Below are the code and all the weights of a small trained network. Each question names an input and a class and asks about switching units off, where a switched-off unit gives its printed mean instead of its output.

import numpy as np


def w(rows, s, z=0):
    codes = np.array(rows[::2]) - 128.0
    scale = np.full(codes.shape[1], s)
    scale[-1] = z or s
    return codes * scale


def f(y):
    return np.maximum(y, 0)


def log_softmax(a):
    a = a - a.max(-1, keepdims=True)
    return a - np.log(np.exp(a).sum(-1, keepdims=True))


def net(x, mask):
    res = np.array(x, float).reshape(1, 6) / 4 @ E
    y = f(res @ A[0][:, :-1].T + A[0][:, -1])
    res = res + np.where(mask, y, B[0][:, -1]) @ B[0][:, :-1]
    return log_softmax(res[-1] @ U[:, :-1].T + U[:, -1])


A, B = {}, {}
E = w([
[131,121,126,126,130,125,129,134,130,133,129,128],'x0',
[131,127,129,126,129,126,130,135,131,131,131,126],'x1',
[115,137,133,23,133,144,230,122,139,110,61,119],'x2',
[130,128,129,128,128,130,128,129,130,127,129,127],'x3',
[9,107,123,136,115,136,119,150,213,111,141,129],'x4',
[132,65,202,141,168,55,140,53,147,114,154,73],'x5',
],0.016)
A[0] = w([
[126,138,126,130,135,137,142,132,129,125,117,133,144],'neuron 1',
[136,117,126,125,118,129,127,129,135,124,129,132,104],'neuron 2',
[134,103,151,175,146,94,102,103,134,130,159,111,134],'neuron 3',
[119,156,106,83,112,162,157,159,122,125,84,143,131],'neuron 4',
[131,148,107,153,115,136,101,142,127,148,134,143,176],'neuron 5',
[137,120,121,132,130,135,130,128,135,129,126,123,110],'neuron 6',
[136,132,132,116,129,133,124,140,122,142,118,121,119],'neuron 7',
[128,107,164,114,132,114,147,107,133,120,120,111,77],'neuron 8',
[132,94,160,178,144,90,96,99,126,128,182,99,135],'neuron 9',
[150,126,122,139,128,117,124,111,107,145,140,121,145],'neuron 10',
[206,141,126,121,139,120,132,116,76,131,120,128,250],'neuron 11',
[123,111,155,99,149,104,178,94,141,116,114,105,50],'neuron 12',
[70,118,129,135,127,136,128,141,168,117,137,129,131],'neuron 13',
[130,145,111,148,117,144,97,163,117,133,127,153,189],'neuron 14',
[209,140,125,131,134,123,141,116,74,136,119,122,254],'neuron 15',
[121,125,141,146,130,127,118,134,146,123,128,133,98],'neuron 16',
[131,129,129,113,124,136,124,128,129,136,130,131,95],'neuron 17',
[129,147,93,160,112,143,82,156,112,146,150,157,206],'neuron 18',
[134,141,97,164,116,131,84,152,119,139,143,152,193],'neuron 19',
[127,145,125,127,142,129,137,134,118,126,118,128,118],'neuron 20',
[126,126,141,137,135,120,118,133,143,132,139,122,104],'neuron 21',
[122,121,142,95,135,118,175,106,136,130,106,115,82],'neuron 22',
[136,138,113,144,119,138,113,135,124,139,140,139,132],'neuron 23',
[112,134,116,109,119,144,150,149,130,118,120,130,79],'neuron 24',
[119,158,95,87,111,152,167,158,123,120,83,143,142],'neuron 25',
[128,102,168,109,149,102,163,93,143,115,113,90,65],'neuron 26',
[145,142,106,116,129,131,142,132,115,137,111,136,145],'neuron 27',
[6,111,119,138,128,136,123,147,204,114,142,128,134],'neuron 28',
],0.015,0.0073)
B[0] = w([
[119,119,116,106,140,130,144,135,130,140,123,132,142],'neuron 1',
[131,131,128,129,122,121,124,131,125,120,136,135,128],'neuron 2',
[175,147,151,186,148,80,86,77,163,168,98,155,205],'neuron 3',
[194,164,81,119,163,66,181,76,160,184,64,185,194],'neuron 4',
[102,106,135,120,106,170,145,142,101,83,155,101,177],'neuron 5',
[117,131,129,133,140,127,137,130,132,135,133,118,128],'neuron 6',
[112,143,121,115,134,131,135,129,125,126,128,136,137],'neuron 7',
[111,117,133,132,119,147,100,149,103,95,158,107,160],'neuron 8',
[182,136,157,204,144,69,90,73,158,188,76,167,225],'neuron 9',
[131,101,161,155,141,137,142,121,104,140,121,115,157],'neuron 10',
[131,170,170,138,208,140,143,131,38,130,141,147,205],'neuron 11',
[68,96,138,94,95,183,118,188,77,73,186,82,174],'neuron 12',
[126,106,90,136,63,108,118,129,203,122,128,119,191],'neuron 13',
[74,101,130,71,110,169,137,176,99,89,150,90,185],'neuron 14',
[130,158,182,119,230,149,143,125,18,149,148,143,207],'neuron 15',
[137,124,121,122,115,122,106,124,138,129,132,124,147],'neuron 16',
[135,134,131,141,133,124,115,115,133,128,120,123,131],'neuron 17',
[94,91,147,92,105,179,134,178,96,61,179,70,207],'neuron 18',
[98,104,148,117,107,167,124,162,98,61,175,78,199],'neuron 19',
[108,143,123,111,131,133,113,129,125,143,128,137,138],'neuron 20',
[141,115,134,134,115,114,111,119,125,123,138,135,146],'neuron 21',
[79,118,108,74,122,166,138,183,112,101,155,111,169],'neuron 22',
[109,109,138,120,131,134,133,144,114,114,149,117,156],'neuron 23',
[134,119,115,131,122,119,165,129,149,143,116,139,154],'neuron 24',
[136,174,97,106,146,102,175,92,156,184,81,175,197],'neuron 25',
[109,91,145,120,95,184,105,174,89,48,202,66,182],'neuron 26',
[113,163,118,91,136,144,129,116,104,138,128,148,156],'neuron 27',
[129,92,66,127,2,99,110,133,249,116,103,105,254],'neuron 28',
],0.0092,0.026)
U = w([
[74,124,179,81,167,219,139,190,29,55,218,86,231],'0',
[46,52,88,84,51,174,113,200,184,28,194,59,114],'1',
[203,135,197,215,212,68,87,56,99,218,138,171,214],'2',
[172,103,128,202,92,23,43,56,253,170,111,139,5],'3',
[146,216,104,80,211,122,181,85,102,229,91,237,111],'4',
[123,152,40,92,95,71,181,105,253,199,54,197,77],'5',
],0.0064,0.0013)

Each question gives the input, the list of numbers given to net, and the class t.
The units are the neurons (one row each of A and B). Each row of codes is followed by its name. A weight is (code - 128) times the scale printed after its matrix; where a second scale follows, it is the last column's (A, B and U).
mask holds one flag per neuron, in row order. A switched-off neuron (its flag False) gives its mean, the last column of its row in B, instead of its output. The means were averaged over made-up inputs and are rounded, as every weight is.
A unit's drop is (log p(t) with every unit on - log p(t) with that unit switched off) / (log p(t) with every unit on - log p(t) with every unit switched off).
most important unit: the unit with the biggest drop
k most important neurons: the k neurons with the biggest drops, biggest first
drop when u is switched off: that unit's drop, to one decimal
input [-1,7,-8,-1,-2,1], class 2: most important unit	neuron 9
input [0,-4,8,6,-1,0], class 4: 2 most important neurons	(neuron 4; neuron 25)
input [-4,-6,6,-3,0,2], class 0: 2 most important neurons	(neuron 28; neuron 13)
input [0,2,7,-3,0,1], class 0: 3 most important neurons	(neuron 28; neuron 12; neuron 26)
input [-1,3,0,6,1,5], class 3: 2 most important neurons	(neuron 18; neuron 9)
input [6,-3,6,2,0,2], class 0: 2 most important neurons	(neuron 28; neuron 13)
input [-2,-7,-7,6,-4,1], class 2: 4 most important neurons	(neuron 9; neuron 3; neuron 26; neuron 12)
input [2,1,7,8,0,1], class 0: 3 most important neurons	(neuron 28; neuron 12; neuron 26)
input [-2,-5,8,-3,8,0], class 5: 2 most important neurons	(neuron 4; neuron 25)
input [3,-8,-7,-8,0,1], class 2: 2 most important neurons	(neuron 9; neuron 28)
input [2,-3,-8,7,0,0], class 0: 3 most important neurons	(neuron 18; neuron 28; neuron 19)
input [-6,-1,5,3,1,-8], class 5: 2 most important neurons	(neuron 15; neuron 11)
input [-5,4,-4,7,1,4], class 3: 2 most important neurons	(neuron 15; neuron 11)
input [-5,6,5,-5,1,-6], class 5: most important unit	neuron 15
input [-3,-7,-2,8,-1,-1], class 0: drop when neuron 28 is switched off	0.4
input [3,-3,-8,-5,-1,-3], class 0: drop when neuron 28 is switched off	0.3
input [3,-5,0,5,1,5], class 3: drop when neuron 19 is switched off	0.1
